[141 109 103 139  71 133 148] -> Tobo
[122 124 184 137 134 108 146] -> bezir
[122 110  82 133 192 185 115] -> rakip
after: [71]
[133]
after: [124]
[184]
after: [110]
[82]
after: [139]
[71]
after: [109]
[103]
after: [103]
[139]

[148 136 158  99 103  97 128 152 142 145 116 103 130 137 128 116 128 127
 153 118] = zoli
[125 138 155 128 107  88 147 183 128 128 141  94 126 137 129 144 146 128
 153 110] = buki
[130 127 157  99 103  95 163 156 142 166 130 103 126 137 124 140 128 132
 153 113] = sozu
[130 142 157  96 103  97 165 152 142 173 130 103 126 137 124 136 123 138
 153 113] = kopo
[137 149 157  69  80  92 196 126 101 207 122 120 122 140 110 116 131 172
 142 106] = modon
[119 138 103 149 133 121 147 152  87 119 161 131 134 128 133  77 125 129
 128 139] = Fen
after: [87]
[119]
after: [196]
[126]
q: [125 138 155 128 107  88 147 183 128 128 141  94 126 137 129 144 146 128
 153 110]
buki
after: [172]
[142]

[112  62  83 173  71 171 171] = ves
[ 83  70  72 160 119 179 161] = kav
[108  72  88 191 123 165 146] = Tusu
[ 83  70  72 179 119 180 161] = Mim
[ 93  76  82 182 147 169 145] = vufu
after: [71]
[171]
after: [169]
[145]
after: [165]
[146]
after: [123]
[165]

[ 56  75 113 138]  lik
[ 49  55 109 124]  Goza
[211 208 143 169]  Muzo
[142  56  86 139]  Limi
[ 83 201  48  91]  Tufi
[110  85 177  68]  beved
[133 151 155 105]  fitup
[110  85  84 154]  Sel
[108 142  62  57]  Panu
after: [201]
[48]
after: [83]
[201]
after: [155]
[105]
after: [86]
[139]
after: [48]
[91]
after: [109]
[124]
after: [211]
[208]

[122 126 113 170 114] : Lol
[116 148 197 118 177] : lipon
[109 105 115 176 123] : zatem
[ 98 125 146 112 133] : Misov
[147 147 117 189 107] : pokeb
[134 120 120 177 108] : vifa
after: [122]
[126]
after: [134]
[120]
after: [112]
[133]
after: [176]
[123]

[ 69  67  61 168 135 133] : kov
[132  67  61  62 135 176] : seki
[132  67  61 168 135 133] : fiduk
[143 169 105  77 144 102] : kalev
q: [132  67  61 168 135 133]
fiduk
after: [144]
[102]
after: [143]
[169]
q: [132  67  61  62 135 176]
seki

[118 109 126 121 138 114 122 126 109 102 136 118 147 122 142]  duves
[ 89 135 159 100  86 131 170 184  70  43  96 138 161 169 120]  vege
[118 109 126 121 127 114 122 126 109 102 160 118 147 122 142]  Bemu
[ 89 135 159 100  86 131 147 184  70  43  96 138 161 169 120]  neb
q: [118 109 126 121 138 114 122 126 109 102 136 118 147 122 142]
duves

[135 116 177 142 115  57] -> rog
[134 110 114 133 115  59] -> rafil
[114 110 179 125 113  55] -> basi
[136 110 178 140 113  55] -> Runov
after: [142]
[115]
q: [134 110 114 133 115  59]
rafil
q: [114 110 179 125 113  55]
basi
after: [135]
[116]
after: [179]
[125]
after: [140]
[113]
after: [134]
[110]

[118  84  93 167 139 145  92]  pap
[ 83 117  98 128 118 120  94]  ratim
[123 146 138 151 146 147 135]  liv
[ 47 159  93 177 132 133 115]  Rapag
[ 85 115 118 136 143 140 102]  Genuv
[ 83 117  98 146 129 115 181]  bozu
after: [177]
[132]
after: [85]
[115]

[104 171 146 215 188 161 165 141 173 165 157 102 137 108 143 119 140 132
 167 180 187 196 194 121 161 205 171  72 169  89 189 104 100 160] = mevi
[112 175 146 209 186 155 202 138 158 153 150  97 111 120 134 108 143 128
 160 178 193 203 184 101 173 194 185  78 176  86 164  93 112 169] = mifo
[103 175 137 203 173 158 144 144 149 151 162 103 112 116 156 111 146 139
 159 175 200 114 174 107 162 187 180  80 180  89 176  93 118 164] = nolo
[101 162 119 207 184 159 151 145 149 167 150 107 130 126 139 114 140 143
 159 176 186 201 173 100 164 195 178  86 177  86 191 107 128 157] = vel
[116 176 137 201 191 160 167 141 159 139 163 104 105 124 146 119 141 137
 161 189 196 211 188 111 170 187 194  70 181  85 178  87 112 162] = labov
[100 163 142 211 174 153 143 140 147 179 145  98 120 116 135 103 144 137
 162 170 191 206 182  95 161 199 172  81 175  90 165  96 118 168] = fip
[112 176 131 198 190 161 165 143 157 139 163 107 113 126 146 120 141 140
 157 180 196 209 181 111 171 187 195  72 182  84 184  91 117 156] = mogu
[109 179 196 204 189 158 153 140 154 145 160 104 116 117 158 116 144 134
 159 178 195 206 173 110 167 188 181  80 179  86 190  95 122 163] = geput
[101 165 140 201 166 158 151 144 150 156 171 101 112 112 148 115 150 141
 166 169 195 214 184 112 158 192 177  69 178  82 175  88 114 163] = tuk
[ 96 157 124 208 174 157 139 149 137 170 150 105 128 122 148 200 142 145
 157 172 190 211 167  98 154 194 166  87 161  98 187 108 129 158] = diman
after: [78]
[176]
q: [112 175 146 209 186 155 202 138 158 153 150  97 111 120 134 108 143 128
 160 178 193 203 184 101 173 194 185  78 176  86 164  93 112 169]
mifo
after: [113]
[126]
q: [101 162 119 207 184 159 151 145 149 167 150 107 130 126 139 114 140 143
 159 176 186 201 173 100 164 195 178  86 177  86 191 107 128 157]
vel
q: [104 171 146 215 188 161 165 141 173 165 157 102 137 108 143 119 140 132
 167 180 187 196 194 121 161 205 171  72 169  89 189 104 100 160]
mevi
after: [199]
[172]

[124 131 114  91 125] -> kuber
[165 133 157 130 147] -> tiro
[ 86 142 146 128 153] -> keze
[104 128 138 130 108] -> vas
[120 140 105 193 139] -> vul
[104 131 156 110 113] -> faro
[124 123 114  91 107] -> basoz
[140 143 123  95 132] -> feda
[140 143 123 103 132] -> Vagev
[112 142 105 129 106] -> mumo
[117  68 118 127 115] -> Pob
[154  76 118 131 151] -> Tusi
after: [193]
[139]
after: [95]
[132]
after: [133]
[157]

[177 104 147 141 147 146 141 106 140 126 128 172 114 139 124 116 129 115
 119] = pugo
[137 104 121 149 124 179 127  99 176 135  79 142 182 132  69 129 112 141
 115] = koge
[134 151 108 154  80 128 139 117 129 158 139 149  91 136 109 124 158 127
 132] = kef
[118 108 117 146 142 104 138 139 140 157 138 215 118  82 138 195 160 122
 168] = Zogel
after: [154]
[80]
after: [116]
[129]
after: [79]
[142]
after: [121]
[149]

[138 118 112 128 113] -> zipu
[110 181 167 206 196] -> gog
[140 144 156 132 125] -> zirez
[167 168  76 127  84] -> Sul
[175  78 114 125  81] -> Kisor
[126 129 134 137 112] -> dugi
[122 153 146 166 162] -> Bobi
[149 100 101  70  89] -> bedol
[142 135 110 110 169] -> koz
[123 126 137 141 102] -> zimu
[135 138 146 133 102] -> Kas
after: [168]
[76]
after: [101]
[70]
after: [175]
[78]

[142  79 132  75]  Vetup
[121 129 146  78]  Reg
[175  57  58 143]  daz
[147  60  55 159]  bav
[131  95 145  37]  rofa
[175  57  58 142]  zalu
[ 74 106  98 150]  suf
[142 141  94 155]  kaz
after: [145]
[37]
after: [106]
[98]
after: [146]
[78]
after: [141]
[94]
q: [142  79 132  75]
Vetup
after: [95]
[145]

[127  45 129 111] = Sube
[ 44  57 182  43] = ruvet
[127 126 129 118] = sim
[168  47  61  94] = veruv
[ 85  84 130 107] = serun
after: [47]
[61]
after: [45]
[129]
after: [85]
[84]
q: [127  45 129 111]
Sube
after: [44]
[57]
after: [84]
[130]
after: [168]
[47]

[118 112  90 112 135 113 129 143 168 135 137 142 132  97 174 131 161 107
 125 139 135  83  84 130 153  94 125 127 129 159 151 124] = tizi
[144 126 157 132  95 152 134 135 130 199 119 135 133 148  92 121 126 144
 119 132 131 131 144 108 137 138 141  99 102 112  93 121] = vuda
[124 117 152 146  90 123 157 124 131 160 108 129 117 141 102 116 101 166
 124 114 131 158 126 115 134 160 138 126  98  83  90 106] = Keke
[145 160 121 109 121 156 105 134 132 136 101 136 151 126 119 132 121 169
 123 157 133 112 136 134  92  88 160 144 149 181 140 146] = Fis
after: [142]
[132]
after: [149]
[181]
q: [118 112  90 112 135 113 129 143 168 135 137 142 132  97 174 131 161 107
 125 139 135  83  84 130 153  94 125 127 129 159 151 124]
tizi
after: [161]
[107]
after: [127]
[129]
after: [95]
[152]
q: [144 126 157 132  95 152 134 135 130 199 119 135 133 148  92 121 126 144
 119 132 131 131 144 108 137 138 141  99 102 112  93 121]
vuda

[138 123 138 146]  fad
[214 141 122 155]  Zedi
[169 142  77 132]  ren
[ 76 156 144 123]  zifiv
after: [76]
[156]
after: [77]
[132]
after: [122]
[155]
after: [156]
[144]
after: [142]
[77]
after: [144]
[123]
after: [214]
[141]

[ 71 125 138 105  98] = pabo
[ 47 125 136 108  99] = Tiru
[100 143 142 110 143] = Ribu
[124 132 134 128 125] = bep
[102 105 119 107 114] = Suvo
[139 127 131 144 128] = zepi
after: [124]
[132]
after: [108]
[99]
after: [127]
[131]
after: [134]
[128]
after: [100]
[143]
after: [138]
[105]
after: [139]
[127]

[135 122 121 117 119  88] -> temi
[ 88  93 128 144  99 199] -> pibod
[110  92 160  79 139  74] -> bodi
[131  82 134  68 167 156] -> Luzol
[ 85  85 148 133  59 109] -> susi
[159 125  89 123 139 179] -> Mune
[185 119 109  96 101  82] -> Balun
after: [117]
[119]
after: [110]
[92]
after: [148]
[133]
after: [167]
[156]
after: [135]
[122]

[152 113 156 109 138 127 207 156 155] -> biver
[142  57 187 111 111 163 199 135 140] -> vam
[206 148 147  98 184 141 139 200 183] -> Mamoz
[176 124 168 100 154 210 171 185 157] -> posa
[205 131 124 118 126  73  98 168 145] -> gedem
[208 147 140  89 202 180 167 204 195] -> Kati
[197 130 123 119 123  75 103 162 145] -> nak
[175 113 154  80 153 167 125 190 166] -> nug
after: [208]
[147]
after: [152]
[113]
after: [127]
[207]
after: [126]
[73]
after: [73]
[98]

[113 149 100 147 153  42 156 119 139] : Sas
[141 204 126  71 103 148 118 153 115] : keguv
[141 126  95 190 130 152 123 122 155] : munu
after: [149]
[100]
after: [103]
[148]
after: [147]
[153]
after: [204]
[126]

[106 138 122 130 131 150 168 120 146 122 138  85] : nal
[146 127 120 124 127 119 156 134 114 128 164 166] : tasil
[141 116 142 129 132 120 130 113 115 141 142 137] : sape
[123 135 133 129 124 128 104 133 135 125  63 110] : gunu
after: [164]
[166]
after: [116]
[142]

[125 124 104 101 165 166 164 131 163] -> milop
[166 127 157 146 157 133  88 165  90] -> diza
[150 130  90 139 173 138 136 141 133] -> gokuf
[165 128  82 119 167 132 112 151 114] -> Bupo
[165 128 134 164 134 135 209 113 201] -> Sobof
after: [119]
[167]
after: [136]
[141]
q: [165 128 134 164 134 135 209 113 201]
Sobof
after: [141]
[133]
after: [167]
[132]
after: [138]
[136]
after: [130]
[90]

